Below are the code and all the weights of a small trained network. Each question names an input and a target symbol and asks about switching units off, where a switched-off unit gives its printed mean instead of its output.

import numpy as np


def w(rows, s, z=0):
    codes = np.array(rows[::2]) - 128.0
    scale = np.full(codes.shape[1], s)
    scale[-1] = z or s
    return codes * scale


def f(y):
    return np.maximum(y, 0)


def softmax(a):
    e = np.exp(a - a.max(-1, keepdims=True))
    return e / e.sum(-1, keepdims=True)


def log_softmax(a):
    a = a - a.max(-1, keepdims=True)
    return a - np.log(np.exp(a).sum(-1, keepdims=True))


def net(x, mask):
    ids = ['αβγδεζηθλμξστφψω'.index(c) for c in x.split()]
    T = len(ids)
    res = E[ids] + P[:T]
    q, k, v = (res @ M[0].T for M in (Q, K, V))
    z = softmax(np.where(np.tri(T) > 0, q @ k.T / 3**0.5, -1e9)) @ v
    res = res + np.where(mask[0], z, O[0][:, -1]) @ O[0][:, :-1]
    y = f(res @ A[0][:, :-1].T + A[0][:, -1])
    res = res + np.where(mask[1:13], y, B[0][:, -1]) @ B[0][:, :-1]
    return log_softmax(res[-1] @ U[:, :-1].T + U[:, -1])


Q, K, V, O, A, B = {}, {}, {}, {}, {}, {}
E = w([
[102,184,66,90],'α',
[155,132,28,59],'β',
[206,18,186,145],'γ',
[63,30,45,158],'δ',
[191,184,167,215],'ε',
[96,182,54,89],'ζ',
[145,143,218,198],'η',
[94,109,38,99],'θ',
[169,176,54,135],'λ',
[97,175,48,85],'μ',
[148,247,137,132],'ξ',
[139,192,66,215],'σ',
[182,68,64,170],'τ',
[122,37,31,105],'φ',
[208,81,236,165],'ψ',
[227,105,142,142],'ω',
],0.014)
P = w([
[241,131,5,176],'0',
[97,171,123,165],'1',
[105,177,117,164],'2',
[110,172,110,167],'3',
[115,177,109,166],'4',
[115,177,105,167],'5',
[122,172,102,167],'6',
[123,180,101,168],'7',
[128,176,100,166],'8',
[130,176,100,165],'9',
[135,177,97,167],'10',
[136,175,93,170],'11',
],0.011)
Q[0] = w([
[187,186,55,218],'head 0',
[192,128,77,234],'head 0',
[9,109,199,98],'head 0',
],0.012)
K[0] = w([
[252,107,31,117],'head 0',
[251,114,64,150],'head 0',
[50,82,198,68],'head 0',
],0.012)
V[0] = w([
[79,190,157,153],'head 0',
[93,68,98,51],'head 0',
[148,249,74,148],'head 0',
],0.014)
O[0] = w([
[67,179,148,230,3],'head 0',
[247,193,55,109,43],'head 0',
[78,176,192,98,251],'head 0',
],0.012)
A[0] = w([
[84,157,153,113,102],'neuron 0',
[117,134,104,137,254],'neuron 1',
[61,150,40,110,184],'neuron 2',
[175,106,128,74,117],'neuron 3',
[126,106,112,172,97],'neuron 4',
[165,115,170,149,114],'neuron 5',
[178,146,160,125,154],'neuron 6',
[144,80,118,248,122],'neuron 7',
[105,146,145,185,151],'neuron 8',
[147,109,91,169,117],'neuron 9',
[130,114,160,149,171],'neuron 10',
[159,153,120,89,135],'neuron 11',
],0.015,0.01)
B[0] = w([
[191,98,88,106,249],'neuron 0',
[124,121,169,241,179],'neuron 1',
[241,143,92,159,193],'neuron 2',
[66,135,160,115,246],'neuron 3',
[99,156,134,162,129],'neuron 4',
[226,146,82,114,169],'neuron 5',
[99,139,77,129,183],'neuron 6',
[196,190,255,110,138],'neuron 7',
[119,181,125,105,179],'neuron 8',
[83,130,168,166,140],'neuron 9',
[148,142,80,179,201],'neuron 10',
[64,140,113,138,196],'neuron 11',
],0.0097,0.013)
U = w([
[196,165,106,122,77],'α',
[60,164,134,93,6],'β',
[119,47,55,110,129],'γ',
[151,124,55,146,125],'δ',
[10,103,148,171,189],'ε',
[196,154,89,118,57],'ζ',
[120,159,131,228,187],'η',
[98,146,97,146,253],'θ',
[188,127,174,58,123],'λ',
[179,153,96,114,124],'μ',
[83,163,151,156,152],'ξ',
[97,145,177,122,154],'σ',
[54,102,148,83,84],'τ',
[111,120,50,86,46],'φ',
[181,59,122,190,194],'ψ',
[111,81,176,80,98],'ω',
],0.012,0.0055)

Each question gives the input, a string of symbols that net reads in full, and the target symbol t.
The units are the heads (3 rows each of Q, K, V and O) and the neurons (one row each of A and B). Each row of codes is followed by its name. A weight is (code - 128) times the scale printed after its matrix; where a second scale follows, it is the last column's (O, A, B and U).
mask holds one flag per unit, heads first, then neurons. A switched-off unit (its flag False) gives its mean, the last column of its rows in O or B, instead of its output. The means were averaged over made-up inputs and are rounded, as every weight is.
A unit's drop is (log p(t) with every unit on - log p(t) with that unit switched off) / (log p(t) with every unit on - log p(t) with every unit switched off).
The circuit of an input: a set's keep is (log p(t) with only the set's units on - log p(t) with every unit switched off) / (log p(t) with every unit on - log p(t) with every unit switched off). Starting from the 12 units with the biggest drops (on a tie, the unit counted first), units are removed one at a time, each time the one whose removal leaves the highest keep (on an exact tie, the one counted first), for as long as the keep stays at least 0.8.
circuit, biggest first: the units of the circuit, biggest drop first
most important unit: the unit with the biggest drop
k most important neurons: the k neurons with the biggest drops, biggest first
drop when u is switched off: that unit's drop, to one decimal
input η ψ γ λ ψ λ φ λ ψ ε, target η: 2 most important neurons => [neuron 10; neuron 3]
input ψ ψ δ, target ψ: most important unit => neuron 2
input β β η μ β β γ φ η ε ψ λ, target β: circuit, biggest first => [head 0; neuron 11; neuron 3; neuron 0]
input η η ψ η, target η: 3 most important neurons => [neuron 10; neuron 3; neuron 0]
input λ ζ ε ψ ψ φ δ λ η, target λ: circuit, biggest first => [neuron 0; head 0; neuron 11]
input φ α ψ γ ψ ζ γ λ λ ζ β, target φ: circuit, biggest first => [head 0; neuron 11; neuron 3]
input ψ θ ω φ δ η β ψ θ, target ψ: circuit, biggest first => [neuron 2; head 0; neuron 1]
input φ φ μ γ γ ψ δ τ θ α, target φ: circuit, biggest first => [head 0; neuron 11; neuron 3]
input ψ θ η, target ψ: circuit, biggest first => [head 0; neuron 3]
input ψ ψ ψ, target ψ: 2 most important neurons => [neuron 10; neuron 5]
input ψ ε ψ φ β λ ψ ε η φ τ, target ψ: 2 most important neurons => [neuron 11; neuron 3]
input λ η ξ, target λ: circuit, biggest first => [neuron 0; head 0]
input η δ σ δ ψ τ γ δ γ τ γ λ, target η: circuit, biggest first => [head 0; neuron 2]
input ε α ε σ δ σ τ ω, target ε: 2 most important neurons => [neuron 2; neuron 10]
input η β ε τ γ τ η ε φ σ, target η: circuit, biggest first => [head 0; neuron 1; neuron 2]
input γ γ δ τ β, target γ: 2 most important neurons => [neuron 2; neuron 8]
input η η ξ τ λ ω ε β δ, target η: 2 most important neurons => [neuron 2; neuron 1]
input λ λ α ψ γ φ γ λ ψ ζ, target λ: most important neuron => [neuron 0]
input β α λ τ β τ γ α η δ β, target β: 2 most important neurons => [neuron 3; neuron 11]
input ψ γ η ε ε ε ψ φ ε τ η, target ψ: 2 most important neurons => [neuron 3; neuron 11]
input ψ ψ ε γ, target ψ: most important neuron => [neuron 10]
input ε τ η τ θ λ ω η α μ γ, target ε: 2 most important neurons => [neuron 2; neuron 10]
input τ η σ γ λ ψ τ α α ψ λ τ, target τ: 3 most important neurons => [neuron 3; neuron 0; neuron 2]
input ψ γ ψ τ ζ, target ψ: 2 most important neurons => [neuron 2; neuron 1]
input φ ξ γ ξ λ γ ξ ω, target φ: drop when neuron 9 is switched off => 0.0
input ψ λ ζ γ θ ψ λ τ, target ψ: drop when neuron 6 is switched off => 0.1
input ψ δ λ ψ α α, target ψ: drop when head 0 is switched off => 0.4
